Below are the code and all the weights of a small trained network. Each question names an input and a class and asks about switching units off, where a switched-off unit gives its printed mean instead of its output.

import numpy as np


def w(rows, s, z=0):
    codes = np.array(rows[::2]) - 128.0
    scale = np.full(codes.shape[1], s)
    scale[-1] = z or s
    return codes * scale


def norm(h):
    return h / np.sqrt((h * h).mean(-1, keepdims=True) + 1e-5)


def f(y):
    return np.maximum(y, 0)


def log_softmax(a):
    a = a - a.max(-1, keepdims=True)
    return a - np.log(np.exp(a).sum(-1, keepdims=True))


def net(x, mask):
    res = np.array(x, float).reshape(1, 8) / 4 @ E
    u = 0
    for l in range(2):
        y = f(norm(res) @ A[l][:, :-1].T + A[l][:, -1])
        res = res + np.where(mask[u : u + 11], y, B[l][:, -1]) @ B[l][:, :-1]
        u += 11
    return log_softmax(norm(res)[-1] @ U[:, :-1].T + U[:, -1])


A, B = {}, {}
E = w([
[101,145,213,126,160,57,113,127,123,174,113,121],'x0',
[90,135,94,156,99,125,175,29,94,150,37,169],'x1',
[134,127,128,128,132,129,121,129,126,127,125,130],'x2',
[146,119,96,156,170,100,147,70,120,141,190,100],'x3',
[65,166,62,181,111,83,89,170,142,126,142,130],'x4',
[53,118,111,100,222,161,141,126,156,100,103,120],'x5',
[59,103,133,67,110,180,65,86,93,185,225,246],'x6',
[80,39,153,160,76,129,84,105,112,110,113,60],'x7',
],0.013)
A[0] = w([
[136,103,153,72,142,138,62,236,148,99,180,98,19],'0.n1',
[136,101,33,150,83,233,167,146,182,107,144,132,22],'0.n2',
[106,79,168,169,89,159,94,96,157,95,128,68,26],'0.n3',
[157,107,88,202,218,93,147,45,65,133,221,97,22],'0.n4',
[72,47,162,134,82,130,65,73,161,72,122,88,2],'0.n5',
[92,118,176,119,134,65,141,122,169,205,108,132,21],'0.n6',
[101,123,199,122,173,84,127,148,104,175,106,120,55],'0.n7',
[93,149,181,92,62,172,114,220,130,93,37,181,16],'0.n8',
[180,85,169,77,137,172,160,92,125,74,123,132,57],'0.n9',
[64,100,100,112,244,191,93,101,173,132,82,104,35],'0.n10',
[114,139,140,151,110,175,118,114,117,203,170,166,156],'0.n11',
],0.011,0.0098)
B[0] = w([
[159,87,126,167,182,101,153,101,154,131,218,117,219],'0.n1',
[139,176,132,81,126,103,26,80,81,45,143,118,188],'0.n2',
[140,107,73,109,165,114,115,164,85,166,130,114,169],'0.n3',
[129,106,104,36,87,130,81,127,251,166,74,109,185],'0.n4',
[130,102,76,121,191,132,125,157,51,199,113,87,181],'0.n5',
[143,154,126,100,139,123,69,83,86,62,144,124,144],'0.n6',
[141,150,119,94,123,146,82,91,94,69,139,110,165],'0.n7',
[138,94,65,58,121,87,97,74,250,197,128,81,194],'0.n8',
[170,119,191,86,159,138,145,74,80,122,128,108,172],'0.n9',
[82,105,160,79,28,93,216,197,117,108,151,152,192],'0.n10',
[143,115,164,152,125,165,145,172,144,100,96,68,255],'0.n11',
],0.012,0.007)
A[1] = w([
[75,93,137,144,155,163,110,123,103,158,164,207,1],'1.n1',
[170,191,120,120,166,130,164,142,168,101,122,164,58],'1.n2',
[75,116,125,109,107,186,86,89,135,188,164,165,67],'1.n3',
[94,49,93,94,195,128,162,143,123,49,125,112,144],'1.n4',
[187,140,121,160,31,105,111,99,116,189,163,152,32],'1.n5',
[172,234,109,78,163,145,154,139,157,154,145,233,13],'1.n6',
[29,170,43,224,106,73,63,184,163,130,158,163,60],'1.n7',
[89,111,158,106,115,196,76,104,105,188,216,218,67],'1.n8',
[220,101,141,162,55,115,100,130,84,158,145,107,94],'1.n9',
[82,160,213,126,177,41,87,121,125,174,119,127,62],'1.n10',
[69,134,89,150,79,136,164,17,84,154,2,202,45],'1.n11',
],0.012,0.0064)
B[1] = w([
[128,143,143,152,129,108,148,175,123,100,101,127,152],'1.n1',
[91,93,125,172,90,131,102,132,93,154,133,105,173],'1.n2',
[181,166,77,140,137,69,143,143,134,130,90,99,204],'1.n3',
[102,190,130,160,92,121,115,130,123,164,120,194,255],'1.n4',
[62,162,139,77,121,104,149,157,140,130,130,169,187],'1.n5',
[53,77,85,154,129,129,81,123,64,186,115,94,185],'1.n6',
[195,75,203,69,163,168,186,68,91,144,92,153,215],'1.n7',
[151,147,126,191,127,110,160,109,159,89,66,76,234],'1.n8',
[47,161,115,130,132,140,154,136,125,135,118,192,245],'1.n9',
[127,145,53,131,85,186,84,87,122,91,136,187,189],'1.n10',
[160,100,158,152,166,134,96,181,173,112,251,107,252],'1.n11',
],0.016,0.0075)
U = w([
[159,108,154,172,165,125,117,167,172,130,251,126,102],'0',
[161,191,130,212,123,114,167,147,152,100,16,69,57],'1',
[88,71,90,154,122,130,92,147,42,217,104,89,179],'2',
[142,114,84,41,95,102,102,97,242,187,102,111,150],'3',
[55,178,155,86,81,116,192,162,124,123,138,196,250],'4',
[158,187,97,103,84,150,43,67,83,36,140,152,56],'5',
[190,84,206,78,165,155,174,73,82,157,100,157,143],'6',
],0.017,0.0014)

Each question gives the input, the list of numbers given to net, and the class t.
The units are the neurons (one row each of A and B). Each row of codes is followed by its name. A weight is (code - 128) times the scale printed after its matrix; where a second scale follows, it is the last column's (A, B and U).
mask holds one flag per neuron, layer by layer. A switched-off neuron (its flag False) gives its mean, the last column of its row in B, instead of its output. The means were averaged over made-up inputs and are rounded, as every weight is.
A unit's drop is (log p(t) with every unit on - log p(t) with that unit switched off) / (log p(t) with every unit on - log p(t) with every unit switched off).
The circuit of an input: a set's keep is (log p(t) with only the set's units on - log p(t) with every unit switched off) / (log p(t) with every unit on - log p(t) with every unit switched off). Starting from the 12 units with the biggest drops (on a tie, the unit counted first), units are removed one at a time, each time the one whose removal leaves the highest keep (on an exact tie, the one counted first), for as long as the keep stays at least 0.8.
units of the circuit, in order: the units of the circuit, biggest drop first
k most important neurons: the k neurons with the biggest drops, biggest first
top k neurons in layer l: the k neurons of layer l with the biggest drops, biggest first
input [6,6,-3,-7,-2,5,-5,-5], class 3: most important neuron => 0.n8
input [-1,1,-5,7,-7,4,4,3], class 3: 2 most important neurons => 0.n4; 1.n7
input [4,8,8,3,-8,6,-5,-2], class 0: 3 most important neurons => 1.n11; 1.n7; 0.n11
input [0,-2,5,7,-4,-8,5,3], class 4: top 2 neurons in layer 0 => 0.n8; 0.n11
input [-7,-5,1,-5,3,1,-6,-1], class 5: 4 most important neurons => 0.n2; 1.n11; 1.n8; 0.n11
input [8,-7,-3,-2,-3,5,7,1], class 5: 2 most important neurons => 1.n10; 1.n11
input [0,5,-8,6,-1,5,-5,-6], class 2: units of the circuit, in order => 1.n2; 0.n11; 1.n8
input [4,-4,0,-7,1,8,-7,4], class 4: 3 most important neurons => 0.n10; 1.n4; 1.n8
input [2,3,-6,3,-7,8,1,6], class 4: 3 most important neurons => 0.n10; 1.n4; 1.n7
input [-1,-4,-3,2,8,3,-6,0], class 6: 2 most important neurons => 1.n7; 0.n11
input [-3,2,0,-7,1,-8,-3,1], class 4: 3 most important neurons => 1.n5; 1.n9; 0.n4
input [4,7,-1,1,7,7,-6,8], class 2: 2 most important neurons => 1.n8; 0.n5
input [7,-7,6,2,1,1,-7,3], class 0: 2 most important neurons => 0.n1; 1.n8
input [8,2,6,2,0,-8,7,5], class 4: 2 most important neurons => 1.n9; 1.n5
input [-2,-5,-8,-8,-8,5,7,0], class 3: 4 most important neurons => 0.n8; 1.n7; 1.n11; 1.n3
input [-6,1,0,-5,8,7,2,6], class 6: top 2 neurons in layer 1 => 1.n7; 1.n9
input [-3,1,-3,7,3,5,-4,-3], class 3: units of the circuit, in order => 0.n4
input [7,-4,-1,6,-7,3,-5,-6], class 5: top 3 neurons in layer 1 => 1.n10; 1.n7; 1.n11
input [8,0,-6,6,-4,-6,3,6], class 5: top 2 neurons in layer 1 => 1.n10; 1.n6
input [-2,7,2,3,8,-8,4,7], class 4: units of the circuit, in order => 1.n5
input [7,-3,4,1,8,-1,5,2], class 6: top 2 neurons in layer 0 => 0.n9; 0.n2
input [8,2,5,-6,1,2,-1,-7], class 5: top 2 neurons in layer 0 => 0.n6; 0.n7
input [1,-3,8,7,4,7,-3,-4], class 3: top 2 neurons in layer 1 => 1.n9; 1.n5
input [8,-7,-5,7,5,6,5,-1], class 5: top 2 neurons in layer 1 => 1.n10; 1.n11
input [5,-5,-8,3,-5,3,7,-2], class 1: top 2 neurons in layer 1 => 1.n8; 1.n11
input [1,-3,8,-1,8,0,7,1], class 6: top 2 neurons in layer 0 => 0.n9; 0.n11
